Each row is followed by its grade, which names the range that a hidden value of the row falls in. A new part has a new value, new ranges and new names.
 -49 -339 -209 -282 -120  227 -101   70  239  -13  -45  195  104 -123  -17 -122  -16  118 -151  -59   95   90  -94   96   89   60   -5   85  -13  107  310   89   64 -196 -189  318  -45  -62 -188  -36   91  220 -184  -33  -91
Q
-194  132  277  210  -20 -417   45 -277 -324   -1   47 -330  -46   38  -82  159  -29  -85 -130  -43  -39  -62  224   17  264   48  -70   30  140 -136 -261  226  166  209   12 -100 -260   94  239  174 -195 -247  282  223 -161
D
-174   28  -52 -229 -196   85  -91 -148   96   72  -50  103  -12 -169  -95   -5   35  -63 -162  -30   82  -50 -115   92   13  173   40    1   28  -20  -17   37   33  -46  -22  167  -73   25  -79  -80   79  171 -102   28 -137
Z
  11 -187   48  102   19  151   19 -111  148  -24  -40   11  152 -138  -83  224   17  191 -109  -51   15  272   16   70   54  -37  158  125  132 -249  271  -55   15  -87  -94  245 -207 -105  -90  285   77  -30  -92  133  112
K
-175  532   91   64 -239 -229   67 -238 -347   25  206   35   12  -34  -51   81   75 -382  -91  262 -107 -151    8  -55  -21   94 -212 -123 -111  134 -367  161  -41  106  110 -279 -104  302  355  -64   10    3   42  -36 -168
Z
  16 -339 -357 -389   -1  335  -86  107  259   18 -195  243  203 -196  -52  -83   29  153 -110   27   92  151 -225  -17 -140  117   60   86   -5   32  348  -87   60 -202 -263  258   28  -94 -274  -62  185  349 -333  -76  -19
C
  56 -394 -174   63  268  193   83  190  -78 -110 -252  -44  187 -100   -2   18  -63  270  -53  165   27  218   25   75  -31 -143   99  141   45 -112  209  136   77  -53 -230    4   12  -92  -34   36  -64 -130  -67  107   93
Q
 -77   60  161   78  -72 -321   31 -169 -125  -69  148 -183   -9   55  -51   50  -16  -21 -120  -93  -13  -63  131  -48  233   69  -80   17   84   -6 -118  155  102  149 -111   78 -201    4   85  167  -99  -85  106  130 -182
D
-193 -247  242  -79 -156  -19  -61 -200  104   -1 -152  -71  -26   56  -81  150   98  198  -99 -409   16  148  131   74  340   19  147   60  112 -216  181  -27  112  -12   17  357 -175 -125 -110  269    8  -93   62  223  -49
J
  32  402  118  117 -230  303  153 -161  -64  -42  -20  335  143 -171 -118  321  171  -50   12  214 -120  166 -102   67 -173 -131  171 -107  -57 -192    5 -105 -212  -40  233  -42   28   43  211  128  225  -56 -210   63  158
K
 -24  352  289  204 -233 -336   84 -284 -200  -64  284  -55   17   -8 -104  185  -14 -142 -109   27  -84  -79  144   14  237  -12 -110  -54  104  -33 -164  208   55  161   81  -20 -223   62  317  232  -48 -129  130  139 -170
Q
-104  309  149  191    7 -283  155  -56 -316 -162  164 -163  -28  204   58   27  145 -136    3   79 -111  -67   98 -219   14   22 -106  -86 -184  108 -352   20 -148  218 -108 -167  -35  132  128   47  -52 -185    7    7  -73
Z
-355  640  403  307 -125 -382  100 -390 -493   27   77 -274 -172   62  -62  250  163 -351  -66  102 -108 -151  142  -41   30  103  -28 -122  -57 -154 -640   52 -113  299  229 -346 -157  280  334   25  -98 -316  230  136  -85
C
-178  154  219  180  -44 -139   53 -130 -145  -82   32 -175 -146    0  -30   60   28  -18 -104  -24   37  -93   91   98  116   25   91  -14   16 -112 -299  133  -76  175   10   19  -76    6   42    3 -110 -249  100  164  -81
D
-292 -114  342  325   76 -249    1 -253 -167    2  -31 -405  -82   63  -21  226   26   59 -141 -183    1  140  270   88  297    4   76  126  124 -283 -101   94   64  106   -8   61 -332   48   36  270 -173 -356  281  248   15
J
-178  167  458  233  -99 -563   56 -354 -254  -64  138 -395 -120  168  -92  191   20  -20 -110 -288  -51  -94  295  -54  417   62  -31   -2  175 -171 -276  154  150  304   12   65 -302  -12  175  328 -199 -299  309  292 -209
D
  60  -26  -54   12   41 -160   55  -89 -160  -20    4  -65  183 -118 -109   87  -94   17 -112  143  -26   32   39  -26   63   16  -89   60  155  -47   47  191  210   60 -149  -50 -154    5  168  136  -56   25   22  108 -119
Z
-188  264  223  184 -113 -300   56 -140 -179 -115  251 -183 -144  126   34   -7   65 -149 -100  -27  -14 -146  120  -42  160   75  -81  -51  -95   86 -351  131 -120  188  -54   -5 -128  103   75   21  -96 -182   92   50 -153
D
 -39   92  -59  209   85  241  149  166 -132 -178   11   91   51   -5   98    7  112    7    3  297  -41  118  -41   14 -189 -134   67  -20 -246   49 -102   13 -303  -19  -87 -118  107   85   16 -100   52 -182 -177  -58  150
J
 -21  178  388  141 -276 -269   32 -416  -63   13  124  -46   62  -73 -207  345  -15   16 -128 -190  -71   58  175   85  355  -25   32    1  290 -273   65  126  191  107  158  170 -315  -68  262  434  -10 -115  162  283 -123
J
-186  281  378  377   97 -601   81 -376 -398   -8  130 -488  -27   84  -84  293   22 -137 -113  -29  -83  -19  258 -139  193   99  -81   43  171 -241 -359   80  124  316  -37 -197 -363  118  240  317 -186 -296  304  211 -106
C
-139 -181  -23 -220 -149  229  -98 -132  123   93 -274  113   -1 -290 -168   62  -55  125 -179  -71  132   17  -76  298   93   60  195   61  194 -222  116  143  155  -77   66  231  -45 -105  -55  -48   15   57  -25  194  -91
D
  67   12  -45  -31  -12   15   93   -1 -104  -89  -65   62  127  -81  -80   50   -9   77  -50  109  -23   27  -17   -5    1  -40   24   -6   47  -36   21  111   64   55  -92    8    8  -54   95   54    7  -13  -85   99  -65
D
-203 -163 -109  -51  152  -60  -31  -55 -162   53 -160 -149  128   -9    6   58   79  -34  -95   70  -18  153   20 -121  -39  112  -79  102  -42  -38   24  -32   90  -33 -185  -96 -148  145  -32   31   -4   38   -9  -20    0
C
 -99   60  -73  -89  -18   84   12   54   98 -119   68   60   -9   64   68  -68  190  -11  -43  -14   25   24 -126 -171 -142  131   39  -27 -219  102  -76 -200 -246   14 -221  136   40    2 -258  -60  145   97 -274 -125    3
C
  -3  282  -50  -90 -175  196  123   37 -123 -111  -45  275   49  -53  -32    5  133  -62   13  199  -57  -46 -127   -3 -147  -50   47 -138 -175   81 -138   24 -171   29   53  -69  189   41  116 -135  123    8 -220  -14  -26
D
-151 -179 -103   84  216  -33    5   44 -126  -35  -95 -227    3  -79   21  -55  -56   37 -138  142   84   22   25   49  -30   66   15  115    8  -40 -119  152   28   45 -234  -48  -94   54  -76  -91 -130 -104   31   59  -34
Z
-411   14  307  233 -117 -254 -101 -338  -16   67  210 -311 -133   72   27  154   88 -144 -209 -217   19   90  198   47  289  156  -50  105   -2 -100 -121   23  -44    1  -11  161 -434  189  -52  213  -68 -153  205   76  -39
K
-112 -316 -329 -357  -43  344 -125   62  177   87 -242  194  104 -283  -68 -116  -46   74 -174   91  140   59 -193  173  -85  119   63   94   29   16  214   98  104 -204 -148  186   11  -12 -178 -200   81  264 -193  -16  -72
Z
 -16  -11  -11   -9   56  -96   50  -53  -65  -70  -13  -73  100    5  -38   66   58   47  -61    6  -22   65    0 -134   -7   63    0   27   15  -45   -4  -35   26   75 -187   39  -85  -24  -36  119   24   16  -85   47  -46
C
-102 -114  -34  143   52  201    9   -6  131  -55   64    3   65  -77   42   85   75   60 -111   64   38  219  -30   38  -65    7   94  103  -82  -73  111  -75 -182 -117 -155  164 -153   32 -176   90   84  -33 -147  -22  141
K
 112  200 -151   59   43  302  180  162 -149 -156 -111  223   94 -188  -36    6   20   36    5  412   -5  -11 -156   91 -288 -132  138  -73 -102  -19 -143  102 -187   48  -28 -162  234  -22  110 -193   57  -90 -233   24   62
D
-255  436  287   14 -214 -106   94 -143 -125 -141   69  -16 -194  270   51   52  354 -127   44 -197  -84  -95    0 -214   -7  107   86 -189 -296   36 -413 -249 -340  206   52   43   80   66  -78   -4  108 -139 -124    2  -41
C
-253 -377    3  -30  162 -270 -110 -173 -111  106 -149 -382   51  -35  -57   50  -81   57 -206 -136   67   96  157    4  239  164  -74  199  195 -138   56  153  323   20 -226   73 -338   58  -55  146 -175  -25  212  157 -134
Z
-136   35  183 -169 -264  -63  -32 -245   12   26 -101   38  -30  -50 -152  115   58   48 -108 -241   15  -36   34   83  232   74   90  -32  129 -143    0   60  134   60   90  222  -96  -78   39  126   19    8   29  202 -164
D

Next part:
-128 -161  -55  197 -259   81   66 -333 -176  153    0 -299 -197  170  117  414  152  204   -7  263 -347   65  243   33  286  256  234   67   70  100  189  151  213  111   43 -236  -66   40   62   15   59 -198   31 -106 -229
T
 -90  -92 -127   53  -46  -22  145  -42  -31   29  245 -200  123  -88   50   -2 -209  312  -49  -22  -85    2 -122  173 -150 -107   24  133  127  139   52  -48   69   47  -37  150 -157  229  102   84  -34  153 -165  -78   53
R
-110  -50  -70  155 -157  -24  -15 -223 -188  128   14 -125 -138  190   60  124  -47  184   69  124 -189    8  107   43  100   46  130   81    1  -27  215   65  153  110   49 -201  -88   58  161   27   50  -45   62   45  -57
U
 190   31   52   62  226   84   66   10  266   15  151  207    2  192   -4  -84   48 -392  -17 -121  110  -32  -87 -100   51  109 -156  -90  -42  -73   75  -14 -292 -168  234 -131  194 -215  -78 -181 -148   51  238  -84    3
P
 122  -14  -34    1  164   46  296  120  117  -32  370   48   65  -40   29 -189 -174  -43  -44 -227  124   -5 -198  121 -154  -94 -145  119   29  -41   45 -176 -185 -157   51  169  -31  -12  -58 -117 -145  209  -16  -71  150
R
 -80  -14  -75  268 -353  -60  125 -192 -605  201 -321 -176 -202  111  125  101 -231  327  132  399 -368   21  233   72  209   96  198  193  106 -117  249  106  481  379 -288   -7 -239   35  437  241  134 -187   70  360  134
M
  41  130 -117  190  269  158   -5  -66  332  -95  315 -183  364  187  -11    3 -263  -28  -99  -71  309  179 -115  -99 -223 -107 -269  -19  -57  180 -106 -252 -357 -122  105  -85  196   44 -187 -223   51  201  -12 -255  -48
N
  54  -35  -27   45    0   54  151   13   55   24  144   -6   38   75   73   68 -120  -46  -30    7  -40   17    6   43   43   53  -29  -20   97  -10  112  -29  -44  -34    6   40   43    0   59  -54 -179   -8  109  -31   27
M
 185  120   80  -58  428  -69   89  179  439 -133  225  306  277  -62 -168 -285 -185 -421 -149 -421  349 -224 -459  -39 -269  -35 -320  -85   15   46 -111  -92 -370 -135  217  191   79  -94  -60  -33 -225  265   38  -38  210
M
 -81  -37  -69  217 -268   88  204 -103 -430  125    1 -262 -195  110  136  188 -126  283  121  185 -269  129  215  126  161   71  155  222   80  -83  213  -78  289  153 -246  -24 -175   34  110   -5   49 -145   41   93   13
N
 -75 -195  -34   43 -125  -30   -4 -185   52  113   47  -82  -44   27   49  248  153   65  -29   74 -296 -116   16   49  149  192  183  -77  151  151  132  231  129   61  149  -83  -46  122  136  128 -139 -110   23  -94 -151
T
 -49  161   56  265   68   70  -74  -60 -155   22 -110  -97  -29  171 -101   60  -57  -79   64  -88   -1  -14  -75  -56   18  100  -64  130  -22   14    3  -92   29  166  -81 -140  -90 -107  -96  -23  157  -27   69   13   12
N
 -91 -170   18  -28 -229  -15   53   54 -112   93   -9  -35  -75  -50   75  286   55   62   40    4 -379 -124   43  153  179  176  223  -75  295   48  179  163  264  123 -104  107 -123  149  164  150 -326 -213  100    4  -50
M
  50  -11  -28  162   54   46   23 -241  168   35   38  -63   65  208   23  196    3 -124  -90  116    3    7   51 -121  115  191  -35 -103   -7   98   56   75  -97    1  193 -186  144  -58   41  -43  -24  -64  110  -72 -112
T
  42  -47   -6   58  126   30   35 -120  278   18  137   -3   98   68  -19   76   26 -157 -128  -12   19  -54 -101  -51   13  126  -70  -60   35  143   16   72 -170  -70  216  -63  101  -37  -18  -42  -82   63   41 -168  -71
P
-108 -162  -54  -54 -293   83  347   34 -164    7  406 -201 -179   42  175  410  -77  237   59 -123 -202   92  210  267  145   68  221   59  168  -95  290 -165  186 -115 -139   84 -112  176  -32 -169 -389 -209   56  -66  -84
R
 -57  -24   36  213  -31  -69   16 -108 -450  214 -112   28 -375   32  -59 -329  106  137  172  -61 -273 -150 -173  125   18  -13   90  399  -75 -140  167  104  200  206   19 -137 -369 -124  115  152  330  175  -40  135  146
M
  -4   34   29  129  148    4  -66  -10   30   50   -3   22   35   28  -87 -143  -10  -80  -15 -115  -34 -112 -239    7  -78   18  -85   94   35   79  -16   44  -71   91   77  -35  -88  -48  -10   67   87  161   -1  -71   57
M
   0 -184 -122  -21 -111 -163  205 -169   -9  111  164   18  -24  -46   96  -42 -132  193  -32  106 -157 -113  -20  119  -11  -14  117   27   77    9  213  141  130    3  148   82  -92  158  360  151 -151   61  -47  113   81
P
 160   -7   57  -15  249  -47  186   85  227   12  100  207   79 -128  -76 -282  -69 -277 -128 -138   80 -183 -321   16 -111   43 -181   67   51   41  -24   50 -189  -66  146  197  -13 -141   56   48  -95  229   -2  -25  195
U
  59  -29  -22    0   42  118  313   67   98  -41  383  -65    2   49   81   81 -143  -30  -70 -141   77   86  -11  118  -13    8  -74   78   50  -43  107 -197 -149 -180    2   92   30  -26 -123 -221 -211   62   47 -142   29
M
 244   94   27   29  291  127    0  201  370  -90  258  267  222  241   16  -35  -69 -443   54 -320  218  -11 -118 -107  -35   23 -213 -297   45  -86   23 -150 -359 -199  165  -64  293  -73 -130 -217 -386  -30  340  -66    5
R
-261 -118   36   92  -15  165 -136 -100   47   74  236 -308 -145   39  -59  245  300  127  -39 -177 -238    9 -119  143   34   99  108  198   70  238   29   35  -46  -14  101 -220 -163   45 -355 -116  122  109 -112 -492 -281
U
  57 -142 -194   70   93 -100  149 -293  129   98  393    0    5  116   87 -253  -98  212  -21    8   54  -12 -102   55 -155 -167  -21   93 -146   -5  167   30 -147 -149  392 -155   -5  110  195  -22   71  296  -90  -28   27
T
-163 -115  -68  104 -227   28  213 -366  -73   39  262 -311 -187  190   87  485    9  223  -75   77 -105   82  240   80  186  188  187   86  -33   40  230  -31  119  -48  117 -212  -50   67  -16 -145  -49 -155  -29 -106 -209
T
  73   -6  -40  143  201   57   23   74   63   57   99  -16  146  -73  -36 -286  -54   -5    8  -95  -36  -50 -294   40 -176  -75 -134  137   72  128  -77  -13 -115   42   21   98  -82   17  -21   76   97  247  -69 -115  106
N
 -57 -167   14  -44  -56  -24  -26   10   58   90  152   68  -99   15   23   94  164  -25   58 -162 -251 -154  -86  120   76   88  149  -57  148   31  169  145   58  -21  140  -49  -75   98   47   49 -248  -40   90 -101  -85
U
 -99    5  -17  153  -63   37  -15 -130 -129   68   63 -120 -110  174   11  120  -29   85   44  -18 -105   12   26   44   59   50   56  102    1  -10  140  -18   58   75   23 -175  -85    4   -2  -44   48   -8   59  -40  -54
M
  91  -59   45  -16   96  -49  133  -11  222   18   35  123   76  -62  -33   19  -20 -235 -128  -26  -31 -166 -148  -14   31  168  -52  -70  116   91   32  123  -66  -21  131  126   40  -59  111   71 -207   12   55  -19   57
P
  80   88 -128  169  207  111   62  -46  223  -46  241 -131  321  137   37  -80 -308   28 -100   18  220  142 -109  -51 -190 -120 -239   -1   -5  129  -63 -172 -268  -51   60   -4  140   52  -33 -113   41  212   -3 -142   41
R
  17   77   29  188  304   99   87 -236  342  -58  166 -178  148   55 -139   51    2 -183 -284  -56  236    3 -229 -115  -94  151 -240  136 -107  275 -168  -49 -335  -72  247 -100   66 -176 -261 -130  236  241 -144 -324  -74
T
-139 -161   -2  -40  -22  163   69  127  153  -16  412 -218   31  -92   21  272  154   90  -13 -296 -182    9 -119  209  -24   56   95   44  216  202   26  -84  -44 -128  -12   73  -92  184 -303 -124 -247    5  -71 -413 -190
N
 132   86  -11   56  165  -21  199   90  106  -60  164  105  156    0  -31 -120 -261 -152  -16 -179  175  -63 -169    6 -134  -22 -158    8   34  -38   18 -157 -106  -48   -1  171   15  -19   54  -35 -177   70   51   94  185
N
 102   -3  -74  104  -63 -109  339 -282  -41   27  100   16  -56  160   80   97 -255    2  -77  152   90  -14  138  -37   91  115   -3   13  -84 -122  213  -21   50  -22  130  -28   42  -60  288  -24  -97  -73   73  245  105
T
-127 -123   -5   81  -50   10  -99   29 -116  113   28  -95  -41  -70  -20    6  124  154   72 -119 -323 -133 -187  152  -12   27  127   97  191  140   46  131  150  158  -21   11 -228  151   20  176   -5   54  -54 -125  -40
R
 208   36  -23  311  274   75   55 -214  103  123 -145    2   95   79  -31 -301   13 -181 -123  245   15  -15 -186 -178   -7  119 -222  132  -76  140 -115  143 -207   97  191  -99   67 -249   70   89  362  243   -5  -56   87
T
-210    9  -59  283  -94   53  -59 -184 -342  123   -3 -333 -132   68  -35   21   -8  346   90   25 -212   40  -59  108  -37  -25   90  346  -13  102   56  -38  183  214  -97 -152 -291   71  -46   63  353  105 -153  -89  -40
N
 259    5    1    4  338  -42  160  128  330   13   67  254  265 -143  -42 -425 -178 -297 -156  -35  132 -155 -368  -42 -189  -29 -281  -17   87   88  -93   75 -275  -52  148  267   83 -110  156  106  -95  304   18   -4  259
U
 -11  -33  -45   34  124   71   87  -34  282  -22  218 -130  208  -24   -1   62 -130  -18 -190    0   60   22 -141   26  -99   20 -123   15   96  215  -43  -23 -190  -63   85   81   60   42  -57  -55  -66  168  -63 -250  -25
U
  48  103  111  176  328   27 -239   52  141   50 -142  137   89   26 -196 -278  115 -302  -18 -201    0 -198 -410  -91 -112   61 -190   61   24  142 -141  113 -191  135  140  -88  -57 -160 -106  108  181  231   41 -128   61
M

Next part:
  13 -101 -285  -25   16   25   -2  123  177  -76  202  -94 -325  166   57 -170 -188 -118  195  115  289  -32   48   39 -103   98   -9  -90  -93  -17  167  -19  116 -135 -118 -150  -23  -84  -43 -102  -96   33  -55   47   16
<76>
 -87  -19  292  106   -1   72   78  -49 -215   41 -121   43  231 -106  -60  118  154  183 -246  -90 -246  100  -99  -64   60  -24   53  240  115  116 -134  100  -96   31   -7  169   -6   68  -75  124   18  -85   14   55   25
<73>
  46  -75 -246   28   90   48  -44  109  288  -79   33  -10 -150   85 -140 -385 -201  -66    5   49  210  -37   27   15  -92   49  174 -141 -202  -18  236   46  191  -22   39 -175  -67   27   57 -151 -120  110  -99   10  -21
<78>
 -69 -189  290 -120  -60  -86  -22  148   41  150   37 -165  275   74  -78 -127  -55   70 -322  -88   -1 -184   75  -71 -190  -15  183   26 -141  172  -48   42  -36  212   20 -139  -14   69   32 -129  -57   24   69  231   33
<78>
  67  -28 -333   69   63   42   34   62  183 -107   41   -3 -295   65  -57 -296 -182 -139  126  103  196   46  -38   63   -8   67  118 -106 -114  -31  240   -1  171  -73  -27  -99  -29  -22  -31  -74 -107   59 -102  -21   13
<78>
-200  -89  290   17   94  138  -11   81 -155   83 -161   26  347  -85 -202   62  231  340 -363 -183 -198   -4   24 -135 -135  -55   59  287   22   95 -187  188 -123  124  191  111  -65  178   13   24   -6  -46   45   96  -37
<76>
-199   58  226   78  -28  108   84 -104 -397   51  -61   71  108  -61   78  363  212   41 -125 -161 -160  128 -151  -36  149  -87 -106  369  199   62 -230   -6 -219   23   47  250   63  -21 -182  206  119 -238   96  -16    6
<76>
 158 -120 -141  313  105  226  134   18  249 -249   22   37 -135  -19  -50 -225  -98  185   54  253  -70  130  -45 -129   25  173   80    1   35   78  147  189  258 -330 -210  -58 -171  -17   94   -6 -194  296 -166   44  -49
<77>
  26  -44 -190  142   99  133   17   -3  102 -138   -1   89 -126  -52  -71 -104   24  184   88   75   35   86   47  -15  -47  129  -21  -31   20  -60   57  190  182 -221 -131   13  -80   -9   25  -21  -99   60 -146 -100  -34
<85>
-172   71  232   63  -26    0  152  -37 -310  101 -134  -38  117 -159  -62  136  161   18 -235 -162 -187   85 -196  -18  104  -59  116  284  208  136  -54    7 -181  186  109  150   42  -15 -197  163   17  -85  103   49  112
<74>
 -25   75 -413 -156  -55 -207   17    1  -77   20   27    5 -354   15   12 -110 -152 -458  109  -87  336  -91   15  282   31  -10   73 -237 -158 -140  139 -167   62  209  -11  -48  111 -118 -174  -76   28 -250  -23 -182   41
<74>
  12   12 -344  120  -21  132  103  -30    7 -160  145   29 -396  200  206    8 -226 -462  208   92  265   47 -167   27  213  -48  -27   79  -73  -12   93 -220   45  -80   11  -56   26 -162 -100   18   17  -41   35  -27  -80
<77>
-101   48  304   17   34   -9 -105  -66  -72   86  -91   87  254 -130 -169  -39  111  279 -215 -177 -144  102  -32   12   -4    9   61   59   75   27   -1  170  -41  -35  -51  137   15   67  -64   86   36 -164  -81  -60   83
<78>
-135  -78  292  146  121  208  -16   71   49   12  -14  -35  206  -87 -162  -41  191  577 -124  -25 -195  149  -24 -209 -152  106   12  268  221  124    5  319  -16 -225  -21   55 -102   81    1   67 -118  152  -51  121   83
<85>
  60   84 -268  228   78  107  142  -65    8 -149  -71   84 -294  -88  -51 -152  -44  -56  139  106   -8  225 -183   56  160   71   87   40  100  -17  207   41  124 -150  -57   82  -21  -42 -118   98  -85   42 -113  -96   53
<84>
 -74  -34   41   11   62    4   -1    9 -127   33  -81   47   59 -170 -137   37  227  401  -36  -47 -119   96  106   39 -156  134  -53   35  127  -42  -70  271   38 -107 -151  153  -17   73  -72   41  -55 -107 -118  -76   71
<85>
-123  -16  295  -48  -26 -101   51   11 -239  164 -154  -35  262 -173 -154   33  178  195 -311 -170 -203   10  -23   27  -67   -7  134  120   82  101  -90  119 -109  207   15  128   35   91 -115   60   -2 -134   23   54  112
<84>
 -35 -158 -120 -140  -84 -103   92  178  -48   70  161 -215 -206  159  101  -37 -111 -174   45   69  188 -108   46   60 -149   45   32   10  -82   86   28  -93  -34  105  -80 -107   41  -35 -123  -89  -67  -53   66  193   68
<77>
  16   73 -378  130   59  117   48  -38   71 -146   11   97 -342   84   17 -162 -179 -333  152   35  219   97 -158   69  174  -37   71    4  -94  -68  191 -116  105  -46   89  -29   10  -72  -77    3  -11  -30  -45 -112  -47
<78>
-149   74  182   53   59   86  -47 -123 -269   34 -231  228  272 -145 -149  141  201  109 -294 -254 -173   76  -50   21  101 -116   13  180   -6  -40 -196   89  -95  116  141  246   21  114  -48  109  126 -276  -18 -155  -77
<73>
 -91   27   69  252  175  320  -41  -89   19 -149 -163  248  188  -95 -176   -7  122  240 -193 -109 -139  131  -73 -150   98  -42   14  208   19  -22  -73  193   58 -143  139  123 -121   81   91   72    8   23  -83 -130 -151
<76>
  20   52 -379   60   73    9   47   37  136  -98    0   10 -340  -13  -98 -287 -152 -190  125   38  213   53  -75  107   28   58  140 -120  -57  -62  282  -14  151  -15   21  -80  -16  -65  -86  -44  -96   35  -92  -98   47
<74>
  51  -33   61  112   79   71 -103  -53  170  -93  -31  142  117  -67 -152 -189  -37  229 -107  -13  -40   55   56  -11  -16   90   57 -122  -61  -29   66  203  178 -195 -168   16  -83   35   84  -22  -45   -8 -188 -110  -38
<73>
 -93  -74  179  -96 -109 -124   79   59 -145  147   21 -145  104   31   25   17  -30 -143 -213 -106   16 -112  -47   15  -30  -49  144   83  -31  144  -47  -80 -104  261   28  -49   63  -27 -110  -26   -2  -79  117  149   75
<84>
 -83  -55   -1  147  148  183   77   42  -94  -53 -181   83   91 -165 -203  -10  235  385 -134  -20 -191  120   18  -82 -104   68   23  194   98   10  -76  269   38  -66   52  144  -99  142   -1   45  -93   44  -79  -13  -22
<85>
  -2  -85 -138   12   95   98 -138  131  356  -80  171  -41 -154  159  -92 -338 -213   66   83   56  251   -2   43  -39 -132   88   60  -99 -128   -4  255   83  147 -211  -50 -183  -79  -13   48 -118 -107   97 -114   45   10
<77>
 -97  -33  304   97  130   92  -36   17   19   48 -255   87  425 -211 -355 -185  167  403 -440 -179 -259   23   -1 -110  -95   -9  229  106   -3   85  -22  278   29  112  145   63 -102  184   81   -1  -67   66  -66    9   -1
<84>
 -63  -71    0  -86 -101  -47    7   59  -21   56  165 -112  -94  203  140   -5 -181 -311  -22  -40  214  -99  -56   22   23  -63   47   46 -116   80   19 -178  -62  110   10 -113   68  -90  -94  -52   30 -104   98  115    9
<73>
-160   43  243  -47  -28  -60   28  -32 -320  155 -134   16  181 -119  -86  128  181   97 -225 -197 -157   71  -78   57   15  -63   52  194   94   57 -115   41 -173  172   59  198   83   76 -175  117   71 -252   43    9   94
<78>
  75  -75 -214  185  116  200    0   48  313 -187   19   62 -118   97  -93 -329 -208  -63   -8   99  134   19  -52  -89   28   26  152  -38 -167   17  194   49  216 -127   50 -153 -119    7  116 -103 -118  199  -97    8 -103
<73>
  -4   93 -177   89   26   84  -78 -119   50 -117   64  166 -191   73   47  -54 -147 -215  114  -42  186   96  -96   81  187  -26  -34  -48  -68  -99  106  -67   80 -153  -54   34   31 -101  -62   42   69 -168  -89 -188  -53
<73>
-116  -78   24 -125 -144 -112  143   30 -370  112   62 -105  -68   53  182  296   73 -205  -46  -63   43  -81    6   87   -8  -34  -73  147   24   60 -220 -126 -162  197  -68   85  109  -62 -195   38   66 -251  132   81   27
<76>
-134 -200   -4  -61   53  121  -24  226  149   30  103 -148   47  183  -55 -136  -70   30 -137  -36  177 -167   74 -152 -226  -24   92  133 -156  103   -5   33   -4  104  186 -211  -76   47   70 -173  -98  139   93  213  -62
<85>
 -55 -137  -14 -100  -49 -110  112  187   34   97   41 -227  -29   51  -57 -189 -108 -139 -167  -15  115 -169    4   -1 -152   13  231   -4  -94  147   97  -45   -2  269   69 -187   -8  -12  -57 -128 -121  102   91  207   80
<74>
  37   -1 -396   26   38   21   17  -43  -28 -134  -10  149 -267    5   11  -30  -58 -194  121   19  188    0   68  151   41   40  -53 -144 -141 -162    3   -6  155  -45  -92   40    1  -42  -34  -48    9 -166 -114 -211 -103
<76>
 -77   73  143   97   72    7   30  -67  -98   12 -204   99  178 -256 -237  -73  147  216 -251 -149 -188   87  -60   20   31   30  147   40  107   19   26  186   22   56    7  131  -38   43  -56   85  -32  -46  -82 -114   59
<74>
   4  -78 -181  -18  -48   -5   62   86   63  -22  149 -109 -244  185  106 -117 -213 -298   81   68  231  -47  -63   31   12   -5   73    3 -115   56  119 -143   31   35  -14 -131   29  -80  -82  -70  -43   -3   39  106   15
<73>
-121  -68  482  -11   26   -3  -88   28  -25  145 -111   -9  461 -115 -227  -84  129  388 -410 -190 -221   -9   19  -98 -123   -5  157  112   25  137  -64  218  -62   83   21   50  -38  134   22   12  -20  -33  -20   96   67
<78>
